[[153 131]
 [150 121]
 [157 130]
 [145 128]
 [150 133]
 [145 128]]
->
[[131 153]
 [121 150]
 [130 157]
 [128 145]
 [133 150]
 [128 145]]

[[122 127 126 121 121 132 123 131]
 [131 129 130 132 134 125 131 126]
 [128 138 106 129 127 134 146 129]
 [129 129 128 130 130 127 130 127]]
->
[[131 123 132 121 121 126 127 122]
 [126 131 125 134 132 130 129 131]
 [129 146 134 127 129 106 138 128]
 [127 130 127 130 130 128 129 129]]

[[136 126 134 130 122 133 123 132 118 129 121]
 [129 136 124 130 125 129 132 131 152 129 122]]
->
[[121 129 118 132 123 133 122 130 134 126 136]
 [122 129 152 131 132 129 125 130 124 136 129]]

[[103 149 142 147 138 153 105 135 148]
 [141 117 121 118 123 115 140 125 117]
 [138 119 124 122 123 118 140 124 120]
 [144 115 119 114 121 113 141 126 114]
 [133 124 125 123 125 123 132 128 123]
 [155 105 113 109 118 100 153 119 107]
 [117 138 133 136 133 139 117 131 137]
 [150 108 117 113 119 105 151 120 110]
 [130 126 127 125 126 126 130 129 125]]
->
[[148 135 105 153 138 147 142 149 103]
 [117 125 140 115 123 118 121 117 141]
 [120 124 140 118 123 122 124 119 138]
 [114 126 141 113 121 114 119 115 144]
 [123 128 132 123 125 123 125 124 133]
 [107 119 153 100 118 109 113 105 155]
 [137 131 117 139 133 136 133 138 117]
 [110 120 151 105 119 113 117 108 150]
 [125 129 130 126 126 125 127 126 130]]

[[129 128 130 129 128 126]
 [123 124 120 127 113 129]
 [118 117 114 127 102 133]
 [131 128 131 131 129 123]
 [135 152 128 103 107 149]
 [127 127 127 128 127 129]
 [126 128 127 126 126 132]
 [129 128 131 129 128 127]
 [126 128 128 126 126 132]
 [128 128 129 128 128 128]]
->
[[126 128 129 130 128 129]
 [129 113 127 120 124 123]
 [133 102 127 114 117 118]
 [123 129 131 131 128 131]
 [149 107 103 128 152 135]
 [129 127 128 127 127 127]
 [132 126 126 127 128 126]
 [127 128 129 131 128 129]
 [132 126 126 128 128 126]
 [128 128 128 129 128 128]]

[[136 128 123 128 157 111]
 [132 132 128 132 150 128]
 [132 135 121 133 140 113]
 [126 128 129 128 126 131]]
->
[[111 157 128 123 128 136]
 [128 150 132 128 132 132]
 [113 140 133 121 135 132]
 [131 126 128 129 128 126]]

[[124 136 131 132 128 126 126 134]
 [131 134 129 133 131 131 131 124]
 [132 144 127 129 126 130 132 126]
 [136 152 127 130 126 126 120 123]]
->
[[134 126 126 128 132 131 136 124]
 [124 131 131 131 133 129 134 131]
 [126 132 130 126 129 127 144 132]
 [123 120 126 126 130 127 152 136]]

[[127 130 130 128 127 131 121 126]
 [128 127 129 140 123 126 119 125]
 [133 130 128 146 128 129 130 144]
 [125 125 127 144 136 127 132 129]
 [121 144 129 104 124 128 126 129]
 [129 136 130 120 132 126 122 130]
 [128 134 128 110 131 125 122 135]
 [126 128 134 137 122 124 134 133]]
->
[[126 121 131 127 128 130 130 127]
 [125 119 126 123 140 129 127 128]
 [144 130 129 128 146 128 130 133]
 [129 132 127 136 144 127 125 125]
 [129 126 128 124 104 129 144 121]
 [130 122 126 132 120 130 136 129]
 [135 122 125 131 110 128 134 128]
 [133 134 124 122 137 134 128 126]]

[[127 123 123 124 133 125 127 135 144 126 128 126 127]
 [130 147 146 126 156 121 133 115 120 116 130 120 136]
 [128 128 128 128 128 128 128 128 128 128 127 128 128]
 [128 132 130 129 129 126 137 127 126 122 123 123 123]
 [125 129 130 130 125 125 128 127 130 132 130 126 128]]
->
[[127 126 128 126 144 135 127 125 133 124 123 123 127]
 [136 120 130 116 120 115 133 121 156 126 146 147 130]
 [128 128 127 128 128 128 128 128 128 128 128 128 128]
 [123 123 123 122 126 127 137 126 129 129 130 132 128]
 [128 126 130 132 130 127 128 125 125 130 130 129 125]]
